Below is a small trained network, with its code and all its weights. Each question gives an input and a target symbol and asks what happens when units are switched off, that is, made to give their printed mean instead of their output.

import numpy as np


def w(rows, s, z=0):
    codes = np.array(rows[::2]) - 128.0
    scale = np.full(codes.shape[1], s)
    scale[-1] = z or s
    return codes * scale


def f(y):
    return y / 2 * (1 + np.tanh(0.7978845608 * (y + 0.044715 * y**3)))


def softmax(a):
    e = np.exp(a - a.max(-1, keepdims=True))
    return e / e.sum(-1, keepdims=True)


def log_softmax(a):
    a = a - a.max(-1, keepdims=True)
    return a - np.log(np.exp(a).sum(-1, keepdims=True))


def net(x, mask):
    ids = ['ΓΠΣΩαβεηλμτφψ'.index(c) for c in x.split()]
    T = len(ids)
    res = E[ids] + P[:T]
    u = 0
    for l in range(2):
        r = res
        for j in range(2):
            rows = slice(2 * j, 2 * j + 2)
            q, k, v = (r @ M[l][rows].T for M in (Q, K, V))
            z = softmax(np.where(np.tri(T) > 0, q @ k.T / 2**0.5, -1e9)) @ v
            o = O[l][rows]
            res = res + np.where(mask[u + j], z, o[:, -1]) @ o[:, :-1]
        u += 2
        y = f(res @ A[l][:, :-1].T + A[l][:, -1])
        res = res + np.where(mask[u : u + 8], y, B[l][:, -1]) @ B[l][:, :-1]
        u += 8
    return log_softmax(res[-1] @ U[:, :-1].T + U[:, -1])


Q, K, V, O, A, B = {}, {}, {}, {}, {}, {}
E = w([
[118,50,199,223,133,35],'Γ',
[66,78,114,104,153,214],'Π',
[253,133,200,154,58,177],'Σ',
[219,89,107,191,188,152],'Ω',
[177,126,58,173,151,189],'α',
[148,122,114,117,149,48],'β',
[144,116,126,245,207,100],'ε',
[183,137,132,122,98,92],'η',
[249,79,102,91,185,199],'λ',
[112,133,79,134,31,80],'μ',
[190,180,55,152,92,58],'τ',
[78,50,15,110,177,60],'φ',
[116,146,116,9,207,46],'ψ',
],0.014)
P = w([
[180,118,135,178,88,119],'0',
[171,138,122,159,85,135],'1',
[157,133,113,143,84,108],'2',
[129,154,125,140,104,96],'3',
[112,190,124,133,123,96],'4',
[85,223,122,120,153,95],'5',
[80,255,125,127,156,104],'6',
[61,214,133,160,159,68],'7',
],0.0066)
Q[0] = w([
[104,125,158,184,152,197],'L0H0',
[172,72,172,160,172,244],'L0H0',
[66,70,101,43,163,114],'L0H1',
[124,156,98,1,124,45],'L0H1',
],0.0082)
K[0] = w([
[163,90,139,161,128,131],'L0H0',
[201,79,160,147,86,166],'L0H0',
[91,53,12,146,196,159],'L0H1',
[134,128,56,151,140,63],'L0H1',
],0.011)
V[0] = w([
[153,70,91,160,111,106],'L0H0',
[106,139,88,11,254,48],'L0H0',
[106,123,61,128,150,132],'L0H1',
[160,213,174,112,128,80],'L0H1',
],0.0058)
O[0] = w([
[35,99,87,182,229,139,250],'L0H0',
[199,4,66,92,96,122,216],'L0H0',
[78,141,49,49,176,124,134],'L0H1',
[184,141,90,255,116,120,185],'L0H1',
],0.0055,0.0017)
A[0] = w([
[40,79,92,72,152,149,229],'L0N0',
[147,198,2,119,141,165,237],'L0N1',
[248,101,119,58,143,85,174],'L0N2',
[164,94,71,155,161,183,250],'L0N3',
[122,133,133,196,199,116,128],'L0N4',
[120,126,168,141,95,148,143],'L0N5',
[59,150,113,152,58,143,233],'L0N6',
[74,173,148,153,180,166,228],'L0N7',
],0.0079,0.0018)
B[0] = w([
[3,162,158,109,116,161,193],'L0N0',
[93,3,100,197,141,44,254],'L0N1',
[144,131,98,114,31,153,242],'L0N2',
[170,33,213,72,175,196,202],'L0N3',
[207,84,191,137,156,54,193],'L0N4',
[99,139,59,158,148,167,127],'L0N5',
[49,128,51,126,74,199,160],'L0N6',
[87,60,186,102,150,127,173],'L0N7',
],0.0061,0.0049)
Q[1] = w([
[125,222,51,136,85,63],'L1H0',
[138,2,138,187,147,68],'L1H0',
[120,135,4,45,82,143],'L1H1',
[112,159,106,77,22,121],'L1H1',
],0.0078)
K[1] = w([
[176,177,2,177,60,8],'L1H0',
[39,58,126,116,149,86],'L1H0',
[117,135,123,21,159,71],'L1H1',
[93,135,59,32,175,42],'L1H1',
],0.0076)
V[1] = w([
[180,70,139,94,255,108],'L1H0',
[30,140,121,74,130,193],'L1H0',
[89,14,95,171,157,145],'L1H1',
[173,158,125,129,119,179],'L1H1',
],0.0081)
O[1] = w([
[250,158,90,106,188,109,149],'L1H0',
[100,17,198,104,187,190,109],'L1H0',
[92,73,76,138,253,56,254],'L1H1',
[196,152,205,210,125,147,83],'L1H1',
],0.0062,0.0053)
A[1] = w([
[163,62,89,90,99,108,175],'L1N0',
[142,84,120,197,153,69,6],'L1N1',
[78,161,150,129,111,30,163],'L1N2',
[170,222,121,139,158,52,87],'L1N3',
[209,31,116,148,116,154,80],'L1N4',
[8,114,92,73,136,86,203],'L1N5',
[108,29,192,70,150,159,151],'L1N6',
[49,103,163,230,116,2,72],'L1N7',
],0.0075,0.002)
B[1] = w([
[78,130,87,92,62,188,198],'L1N0',
[90,170,82,41,144,145,206],'L1N1',
[91,217,96,211,71,161,184],'L1N2',
[155,128,152,124,117,3,209],'L1N3',
[110,122,160,51,109,189,185],'L1N4',
[215,53,164,194,127,143,246],'L1N5',
[104,251,172,79,101,81,241],'L1N6',
[148,219,93,126,121,209,233],'L1N7',
],0.007,0.011)
U = w([
[15,175,213,79,127,119,178],'Γ',
[237,131,106,114,163,241,72],'Π',
[140,132,145,130,138,139,38],'Σ',
[136,127,150,130,137,141,49],'Ω',
[137,203,125,74,197,223,130],'α',
[104,103,170,116,108,30,87],'β',
[212,68,152,134,173,80,100],'ε',
[225,123,232,180,100,121,254],'η',
[136,131,148,131,194,39,53],'λ',
[102,118,123,216,138,222,188],'μ',
[43,225,85,131,138,107,81],'τ',
[112,42,40,169,235,156,176],'φ',
[120,46,155,60,3,87,114],'ψ',
],0.0051,0.0043)

Each question gives the input, a string of symbols that net reads in full, and the target symbol t.
The units are the heads (2 rows each of Q, K, V and O) and the neurons (one row each of A and B). Each row of codes is followed by its name. A weight is (code - 128) times the scale printed after its matrix; where a second scale follows, it is the last column's (O, A, B and U).
mask holds one flag per unit, layer by layer, with each layer's heads first. A switched-off unit (its flag False) gives its mean, the last column of its rows in O or B, instead of its output. The means were averaged over made-up inputs and are rounded, as every weight is.
A unit's drop is (log p(t) with every unit on - log p(t) with that unit switched off) / (log p(t) with every unit on - log p(t) with every unit switched off).
The circuit of an input: a set's keep is (log p(t) with only the set's units on - log p(t) with every unit switched off) / (log p(t) with every unit on - log p(t) with every unit switched off). Starting from the 12 units with the biggest drops (on a tie, the unit counted first), units are removed one at a time, each time the one whose removal leaves the highest keep (on an exact tie, the one counted first), for as long as the keep stays at least 0.8.
units of the circuit, in order: the units of the circuit, biggest drop first
unit that matters most: the unit with the biggest drop
k most important neurons: the k neurons with the biggest drops, biggest first
k most important neurons of layer l: the k neurons of layer l with the biggest drops, biggest first
heads that matter: for each layer, one digit per head in row order, 1 if its drop is at least 0.15 and else 0, layers parted by /
input φ φ μ, target φ: unit that matters most => L1H1
input α φ Σ μ λ, target η: units of the circuit, in order => L0H0, L1H1, L1N1
input τ Σ Γ ε, target η: 3 most important neurons => L0N1, L0N4, L1N3
input ψ ψ φ μ μ, target φ: heads that matter => 11 / 01
input Σ β φ Π λ φ τ, target φ: 2 most important neurons => L0N1, L1N6
input λ ψ β φ β, target φ: units of the circuit, in order => L1H1, L0H0, L1N6, L1N3
input Σ τ Γ Γ, target η: 3 most important neurons => L0N1, L0N4, L1N3
input Π α ε α ψ ψ β, target ψ: units of the circuit, in order => L0H0, L0N2, L1N0
input Π ψ λ μ α Γ β λ, target Γ: heads that matter => 01 / 10
input ε Σ φ τ λ τ α ψ, target ψ: heads that matter => 10 / 00
input μ Γ ε μ α, target φ: units of the circuit, in order => L1N6, L0N1
input τ τ α Σ ε ε, target η: units of the circuit, in order => L1H1, L0H1, L0N4
input Σ α Γ Ω, target η: units of the circuit, in order => L1H1, L0H0, L0H1, L0N4
input β Π β ψ μ, target ψ: units of the circuit, in order => L0H0, L1N0
input Π Γ α α, target Γ: 3 most important neurons => L1N6, L0N0, L0N3
input μ α μ ε τ ψ, target ψ: units of the circuit, in order => L0H0, L0N2
input Σ Σ Γ Γ ψ Π, target Γ: 2 most important neurons of layer 0 => L0N7, L0N2
input τ τ ε ε β Σ Π, target Γ: heads that matter => 00 / 10
input η Γ Γ Ω φ Σ τ, target φ: units of the circuit, in order => L0H0, L1H1, L1N6
input τ ψ Γ, target τ: unit that matters most => L1H0
input ψ ψ φ, target ψ: 3 most important neurons of layer 1 => L1N6, L1N0, L1N5
input β τ τ τ β, target τ: heads that matter => 01 / 10
input φ α ψ λ, target α: 2 most important neurons of layer 0 => L0N3, L0N0
input φ β Ω τ τ α Γ Γ, target α: 2 most important neurons of layer 0 => L0N0, L0N4
input α μ α ε, target λ: heads that matter => 00 / 10
input Π τ Γ Σ λ φ, target φ: heads that matter => 11 / 01
input μ ψ Ω, target ε: most important neuron of layer 0 => L0N3
input Σ Π Π Γ Γ Γ ψ φ, target ψ: 2 most important neurons => L1N5, L1N6
input ε η Π τ Γ, target Γ: 3 most important neurons => L0N0, L1N6, L0N4
input Σ Ω μ λ, target η: unit that matters most => L0H0
